Here is a tiny trained network, its code and every weight. The questions are about switching its units off for an input and a class, where a switched-off unit gives its printed mean instead of its output.

import numpy as np


def w(rows, s, z=0):
    codes = np.array(rows[::2]) - 128.0
    scale = np.full(codes.shape[1], s)
    scale[-1] = z or s
    return codes * scale


def norm(h):
    return h / np.sqrt((h * h).mean(-1, keepdims=True) + 1e-5)


def f(y):
    return y / 2 * (1 + np.tanh(0.7978845608 * (y + 0.044715 * y**3)))


def log_softmax(a):
    a = a - a.max(-1, keepdims=True)
    return a - np.log(np.exp(a).sum(-1, keepdims=True))


def net(x, mask):
    res = np.array(x, float).reshape(1, 4) / 4 @ E
    u = 0
    for l in range(2):
        y = f(norm(res) @ A[l][:, :-1].T + A[l][:, -1])
        res = res + np.where(mask[u : u + 12], y, B[l][:, -1]) @ B[l][:, :-1]
        u += 12
    return log_softmax(norm(res)[-1] @ U[:, :-1].T + U[:, -1])


A, B = {}, {}
E = w([
[130,127,127],'x0',
[156,66,143],'x1',
[241,191,3],'x2',
[71,76,31],'x3',
],0.0036)
A[0] = w([
[150,113,159,76],'0.n1',
[146,87,143,58],'0.n2',
[113,248,141,204],'0.n3',
[156,61,166,131],'0.n4',
[111,144,103,53],'0.n5',
[138,100,148,134],'0.n6',
[163,150,182,99],'0.n7',
[142,162,101,168],'0.n8',
[142,177,93,86],'0.n9',
[98,163,42,2],'0.n10',
[183,111,104,65],'0.n11',
[190,73,81,95],'0.n12',
],0.015,0.0055)
B[0] = w([
[166,2,86,128],'0.n1',
[173,151,88,118],'0.n2',
[89,222,209,253],'0.n3',
[147,119,177,178],'0.n4',
[125,114,123,116],'0.n5',
[82,150,100,144],'0.n6',
[147,52,179,176],'0.n7',
[110,113,155,190],'0.n8',
[112,150,53,171],'0.n9',
[114,63,156,179],'0.n10',
[40,93,69,152],'0.n11',
[11,219,116,188],'0.n12',
],0.0052,0.0057)
A[1] = w([
[101,82,62,213],'1.n1',
[178,53,111,104],'1.n2',
[102,142,169,167],'1.n3',
[201,155,163,159],'1.n4',
[156,187,173,76],'1.n5',
[187,180,82,253],'1.n6',
[125,91,204,140],'1.n7',
[154,106,105,133],'1.n8',
[201,141,57,32],'1.n9',
[80,156,127,114],'1.n10',
[230,8,113,132],'1.n11',
[125,71,134,100],'1.n12',
],0.016,0.0031)
B[1] = w([
[231,106,190,202],'1.n1',
[134,175,214,141],'1.n2',
[139,136,57,221],'1.n3',
[183,39,81,172],'1.n4',
[185,79,130,190],'1.n5',
[2,41,116,167],'1.n6',
[98,125,61,255],'1.n7',
[127,113,232,112],'1.n8',
[107,102,70,122],'1.n9',
[161,186,120,213],'1.n10',
[131,213,139,177],'1.n11',
[134,169,111,153],'1.n12',
],0.0082,0.0062)
U = w([
[172,168,108,253],'0',
[158,238,143,104],'1',
[25,79,91,61],'2',
[250,34,162,56],'3',
],0.011,0.0047)

Each question gives the input, the list of numbers given to net, and the class t.
The units are the neurons (one row each of A and B). Each row of codes is followed by its name. A weight is (code - 128) times the scale printed after its matrix; where a second scale follows, it is the last column's (A, B and U).
mask holds one flag per neuron, layer by layer. A switched-off neuron (its flag False) gives its mean, the last column of its row in B, instead of its output. The means were averaged over made-up inputs and are rounded, as every weight is.
A unit's drop is (log p(t) with every unit on - log p(t) with that unit switched off) / (log p(t) with every unit on - log p(t) with every unit switched off).
The circuit of an input: a set's keep is (log p(t) with only the set's units on - log p(t) with every unit switched off) / (log p(t) with every unit on - log p(t) with every unit switched off). Starting from the 12 units with the biggest drops (on a tie, the unit counted first), units are removed one at a time, each time the one whose removal leaves the highest keep (on an exact tie, the one counted first), for as long as the keep stays at least 0.8.
circuit, biggest first: the units of the circuit, biggest drop first
top k neurons: the k neurons with the biggest drops, biggest first
k most important neurons of layer l: the k neurons of layer l with the biggest drops, biggest first
input [0,7,8,4], class 2: top neuron => [1.n6]
input [1,-3,-3,-5], class 3: top 2 neurons => [1.n5; 0.n12]
input [-4,-6,4,-7], class 3: circuit, biggest first => [1.n5; 1.n6]
input [2,-8,-6,2], class 1: 3 most important neurons of layer 1 => [1.n6; 1.n10; 1.n4]
input [0,-6,-3,-7], class 3: circuit, biggest first => [1.n5; 0.n12]
input [7,8,-6,8], class 1: 3 most important neurons of layer 1 => [1.n11; 1.n4; 1.n2]
input [-6,5,6,7], class 3: 3 most important neurons of layer 0 => [0.n3; 0.n10; 0.n6]
input [-6,3,7,6], class 2: top 3 neurons => [1.n6; 0.n12; 0.n7]
input [-6,5,-4,8], class 3: top 3 neurons => [1.n1; 0.n3; 0.n7]
input [6,-7,-4,8], class 3: circuit, biggest first => [0.n3; 1.n1]
input [-1,5,-2,3], class 1: circuit, biggest first => [1.n6; 1.n4]
input [2,5,-2,-2], class 1: top 2 neurons => [1.n11; 0.n3]
input [1,8,-5,-6], class 1: 3 most important neurons of layer 0 => [0.n3; 0.n1; 0.n6]
input [-7,-1,-5,2], class 0: circuit, biggest first => [1.n6; 1.n3]
input [-2,0,-7,-7], class 2: 3 most important neurons of layer 1 => [1.n7; 1.n1; 1.n10]
input [4,-7,-6,3], class 1: circuit, biggest first => [1.n6]
input [-8,2,-5,3], class 0: top 3 neurons => [1.n6; 1.n12; 0.n8]
input [6,5,-6,5], class 0: top 2 neurons => [1.n12; 1.n6]
input [-5,4,5,6], class 3: top 3 neurons => [0.n3; 1.n1; 0.n10]
input [-4,-4,6,-5], class 2: top 3 neurons => [1.n6; 1.n1; 0.n9]
input [-4,-8,-8,3], class 1: 2 most important neurons of layer 0 => [0.n7; 0.n10]
input [-2,3,-7,-5], class 2: circuit, biggest first => [1.n7]
input [8,1,-4,5], class 0: 2 most important neurons of layer 1 => [1.n12; 1.n6]
input [-1,-8,-5,8], class 1: circuit, biggest first => [1.n6; 1.n10]
